Below are the code and all the weights of a small trained network. Each question names an input and a class and asks about switching units off, where a switched-off unit gives its printed mean instead of its output.

import numpy as np


def w(rows, s, z=0):
    codes = np.array(rows[::2]) - 128.0
    scale = np.full(codes.shape[1], s)
    scale[-1] = z or s
    return codes * scale


def norm(h):
    return h / np.sqrt((h * h).mean(-1, keepdims=True) + 1e-5)


def f(y):
    return y / 2 * (1 + np.tanh(0.7978845608 * (y + 0.044715 * y**3)))


def log_softmax(a):
    a = a - a.max(-1, keepdims=True)
    return a - np.log(np.exp(a).sum(-1, keepdims=True))


def net(x, mask):
    res = np.array(x, float).reshape(1, 6) / 4 @ E
    u = 0
    for l in range(4):
        y = f(norm(res) @ A[l][:, :-1].T + A[l][:, -1])
        res = res + np.where(mask[u : u + 10], y, B[l][:, -1]) @ B[l][:, :-1]
        u += 10
    return log_softmax(norm(res)[-1] @ U[:, :-1].T + U[:, -1])


A, B = {}, {}
E = w([
[105,143,38,126,145,79,54,73,150,86,46,133],'x0',
[106,204,88,172,97,182,255,51,120,80,93,192],'x1',
[145,181,154,173,200,151,62,119,33,117,181,105],'x2',
[167,252,148,122,42,108,58,187,160,167,110,100],'x3',
[246,160,118,59,137,166,97,107,113,154,159,82],'x4',
[159,207,72,196,166,106,214,177,146,17,164,146],'x5',
],0.0075)
A[0] = w([
[121,72,198,141,67,151,108,166,131,183,147,125,57],'0.n1',
[198,191,134,118,164,134,35,193,131,126,146,141,58],'0.n2',
[194,111,148,116,179,155,119,122,78,142,196,110,46],'0.n3',
[127,47,114,127,164,104,94,148,139,119,129,120,81],'0.n4',
[157,132,92,132,94,130,53,92,138,138,139,143,87],'0.n5',
[144,79,144,141,102,146,68,144,137,164,152,138,25],'0.n6',
[68,149,127,163,232,165,69,74,43,117,150,143,3],'0.n7',
[197,102,173,108,69,189,209,105,117,188,143,136,45],'0.n8',
[244,152,153,140,200,137,110,146,77,140,190,124,3],'0.n9',
[140,1,87,119,199,119,94,131,126,104,136,136,17],'0.n10',
],0.011,0.0049)
B[0] = w([
[51,115,150,80,93,132,106,156,91,128,128,151,205],'0.n1',
[185,143,117,151,88,116,89,111,123,85,175,89,214],'0.n2',
[167,165,176,77,204,192,116,135,109,120,111,150,217],'0.n3',
[112,87,144,95,178,117,125,118,146,93,156,110,203],'0.n4',
[121,127,76,156,104,160,84,114,146,130,90,149,172],'0.n5',
[111,156,141,178,152,152,177,208,185,134,95,163,171],'0.n6',
[128,91,173,196,89,97,123,78,14,74,84,157,254],'0.n7',
[135,64,80,123,57,165,171,75,130,140,167,63,215],'0.n8',
[139,126,158,85,170,251,127,205,107,77,95,66,222],'0.n9',
[162,47,115,159,177,106,119,131,235,104,126,98,243],'0.n10',
],0.013,0.0071)
A[1] = w([
[180,226,119,161,117,60,68,154,128,141,174,87,16],'1.n1',
[179,167,147,68,167,105,160,170,100,149,163,145,55],'1.n2',
[176,135,171,78,104,129,204,100,136,232,171,173,26],'1.n3',
[71,122,191,104,108,95,109,216,126,227,161,155,22],'1.n4',
[155,165,165,136,99,126,141,121,147,179,156,130,93],'1.n5',
[134,178,79,182,139,136,230,143,149,100,154,139,43],'1.n6',
[141,178,118,133,109,105,85,157,133,130,151,91,2],'1.n7',
[107,184,114,170,126,128,251,156,137,76,162,172,56],'1.n8',
[152,174,146,151,152,102,133,127,116,200,164,180,94],'1.n9',
[111,158,91,125,112,84,147,156,115,121,228,160,99],'1.n10',
],0.015,0.0032)
B[1] = w([
[212,110,81,206,41,116,58,127,150,151,160,172,201],'1.n1',
[109,110,152,119,165,165,123,161,113,127,36,78,147],'1.n2',
[125,96,42,154,74,139,160,65,143,147,170,55,183],'1.n3',
[34,166,216,40,79,91,85,167,118,45,140,177,199],'1.n4',
[138,82,107,137,168,120,118,137,98,101,128,114,134],'1.n5',
[79,172,162,124,126,134,193,214,156,118,102,167,237],'1.n6',
[158,120,118,176,82,98,110,129,134,152,155,149,169],'1.n7',
[116,134,112,132,162,171,247,182,168,106,89,162,254],'1.n8',
[106,108,104,98,145,159,159,87,102,125,209,179,117],'1.n9',
[132,120,146,135,195,126,164,124,128,130,103,131,148],'1.n10',
],0.014,0.0068)
A[2] = w([
[137,166,125,98,153,111,114,95,133,192,77,155,85],'2.n1',
[118,180,90,92,172,109,87,92,140,197,84,153,60],'2.n2',
[101,98,98,125,251,73,102,124,179,161,163,134,58],'2.n3',
[189,226,138,85,219,183,94,135,105,117,181,116,64],'2.n4',
[103,185,94,141,178,95,106,124,106,154,160,101,57],'2.n5',
[120,185,114,106,173,156,171,122,105,177,145,134,61],'2.n6',
[138,193,134,110,213,81,128,75,171,150,172,105,116],'2.n7',
[96,169,127,171,214,72,158,51,38,138,147,179,1],'2.n8',
[109,184,123,100,179,97,192,149,171,137,155,141,58],'2.n9',
[148,81,128,105,204,65,124,126,183,152,132,170,55],'2.n10',
],0.015,0.0025)
B[2] = w([
[135,158,59,71,155,155,91,107,108,99,99,122,119],'2.n1',
[133,198,68,35,126,129,78,67,135,91,81,104,129],'2.n2',
[151,86,110,163,239,65,110,112,237,195,156,138,237],'2.n3',
[168,153,181,111,166,131,152,249,54,172,120,37,255],'2.n4',
[163,97,181,139,105,166,90,128,242,74,70,94,110],'2.n5',
[162,118,126,136,51,78,65,162,188,106,76,117,161],'2.n6',
[126,93,193,125,89,137,151,72,183,108,92,166,125],'2.n7',
[153,73,163,179,80,97,175,12,26,82,95,212,204],'2.n8',
[154,146,76,117,149,155,137,157,159,184,118,230,232],'2.n9',
[132,124,126,126,186,44,72,112,177,138,250,102,232],'2.n10',
],0.011,0.0059)
A[3] = w([
[148,247,140,94,166,124,149,110,93,73,136,86,4],'3.n1',
[113,212,182,108,144,85,203,123,150,186,96,107,46],'3.n2',
[100,147,115,160,147,100,183,133,148,55,72,137,128],'3.n3',
[115,194,87,121,146,122,81,97,116,188,92,152,106],'3.n4',
[132,170,150,121,142,117,132,123,133,130,135,140,33],'3.n5',
[126,182,138,120,192,174,118,105,93,162,151,102,82],'3.n6',
[139,162,162,127,129,109,141,102,129,158,123,115,48],'3.n7',
[90,147,176,120,170,121,149,127,114,176,89,87,29],'3.n8',
[92,166,148,142,115,102,122,99,173,150,165,116,84],'3.n9',
[64,202,144,189,162,136,120,129,137,184,92,123,8],'3.n10',
],0.013,0.0029)
B[3] = w([
[139,105,154,118,166,156,103,112,133,171,84,104,168],'3.n1',
[120,150,103,154,120,131,120,139,125,120,167,146,167],'3.n2',
[127,148,142,135,143,119,160,115,141,135,113,158,254],'3.n3',
[131,180,115,121,158,129,130,101,129,128,107,118,133],'3.n4',
[158,42,108,96,87,164,129,136,130,86,110,140,112],'3.n5',
[105,150,142,172,136,69,155,155,111,159,116,76,169],'3.n6',
[160,12,124,130,72,181,115,134,182,1,82,116,104],'3.n7',
[182,134,125,138,90,129,140,131,139,65,151,137,142],'3.n8',
[140,151,146,133,150,158,133,103,127,88,168,116,149],'3.n9',
[160,122,109,118,115,157,163,110,130,70,156,141,126],'3.n10',
],0.016,0.006)
U = w([
[121,95,175,216,148,100,169,38,17,61,58,190,75],'0',
[227,180,89,224,24,104,17,159,128,144,152,148,106],'1',
[92,74,46,88,41,190,198,57,134,203,184,14,48],'2',
[195,142,209,130,182,211,121,247,47,114,106,15,163],'3',
[114,51,138,143,245,40,84,108,223,124,181,112,193],'4',
[3,132,219,38,55,94,65,173,117,83,160,142,158],'5',
[104,185,90,148,136,159,254,204,195,119,86,211,232],'6',
[107,206,53,75,129,129,77,48,139,129,39,117,1],'7',
],0.0095,0.0022)

Each question gives the input, the list of numbers given to net, and the class t.
The units are the neurons (one row each of A and B). Each row of codes is followed by its name. A weight is (code - 128) times the scale printed after its matrix; where a second scale follows, it is the last column's (A, B and U).
mask holds one flag per neuron, layer by layer. A switched-off neuron (its flag False) gives its mean, the last column of its row in B, instead of its output. The means were averaged over made-up inputs and are rounded, as every weight is.
A unit's drop is (log p(t) with every unit on - log p(t) with that unit switched off) / (log p(t) with every unit on - log p(t) with every unit switched off).
The circuit of an input: a set's keep is (log p(t) with only the set's units on - log p(t) with every unit switched off) / (log p(t) with every unit on - log p(t) with every unit switched off). Starting from the 12 units with the biggest drops (on a tie, the unit counted first), units are removed one at a time, each time the one whose removal leaves the highest keep (on an exact tie, the one counted first), for as long as the keep stays at least 0.8.
circuit, biggest first: the units of the circuit, biggest drop first
unit that matters most: the unit with the biggest drop
k most important neurons: the k neurons with the biggest drops, biggest first
top k neurons in layer l: the k neurons of layer l with the biggest drops, biggest first
drop when u is switched off: that unit's drop, to one decimal
input [3,-3,8,3,-3,6], class 1: unit that matters most -> 0.n2
input [5,-8,-6,3,1,1], class 1: circuit, biggest first -> 0.n2; 1.n1
input [1,0,8,6,0,1], class 1: 3 most important neurons -> 0.n2; 1.n1; 1.n7
input [7,-2,-8,2,-5,-6], class 5: top 4 neurons in layer 0 -> 0.n10; 0.n2; 0.n8; 0.n7
input [7,0,-2,-7,2,7], class 4: circuit, biggest first -> 0.n10; 2.n10
input [4,-4,5,4,3,5], class 1: 3 most important neurons -> 0.n2; 1.n1; 1.n7
input [-7,4,-1,-7,8,4], class 3: 3 most important neurons -> 0.n9; 0.n3; 2.n4
input [-1,-5,-6,-6,-4,8], class 4: circuit, biggest first -> 0.n10; 2.n10
input [-1,0,-3,1,0,-3], class 5: 2 most important neurons -> 0.n1; 1.n4
input [-4,2,-7,2,-2,-4], class 2: 2 most important neurons -> 0.n8; 1.n3
input [2,-5,-4,1,0,-4], class 5: 2 most important neurons -> 1.n4; 0.n1
input [-8,-4,4,-8,-7,2], class 4: 2 most important neurons -> 0.n10; 2.n3
input [-5,6,2,3,6,7], class 3: 3 most important neurons -> 0.n9; 2.n4; 0.n6
input [-8,-6,-6,0,3,0], class 5: unit that matters most -> 0.n1
input [3,0,-8,1,3,1], class 7: 3 most important neurons -> 0.n6; 0.n10; 0.n8
input [7,3,0,1,-6,-5], class 7: 2 most important neurons -> 0.n7; 2.n2
input [8,0,-1,6,-7,3], class 1: 2 most important neurons -> 1.n1; 0.n6
input [8,-4,8,7,5,-1], class 1: 2 most important neurons -> 1.n1; 0.n2
input [5,3,7,5,-5,-4], class 0: 2 most important neurons -> 0.n7; 2.n8
input [-3,7,8,4,-5,-8], class 0: circuit, biggest first -> 0.n7
input [-2,0,-7,7,1,2], class 1: top 3 neurons in layer 1 -> 1.n1; 1.n7; 1.n8
input [3,-5,-1,2,4,8], class 1: drop when 1.n1 is switched off -> 1.3
input [7,1,1,-7,-1,0], class 4: drop when 2.n3 is switched off -> 0.3
input [-1,-8,7,6,-5,-7], class 5: drop when 0.n1 is switched off -> 0.7
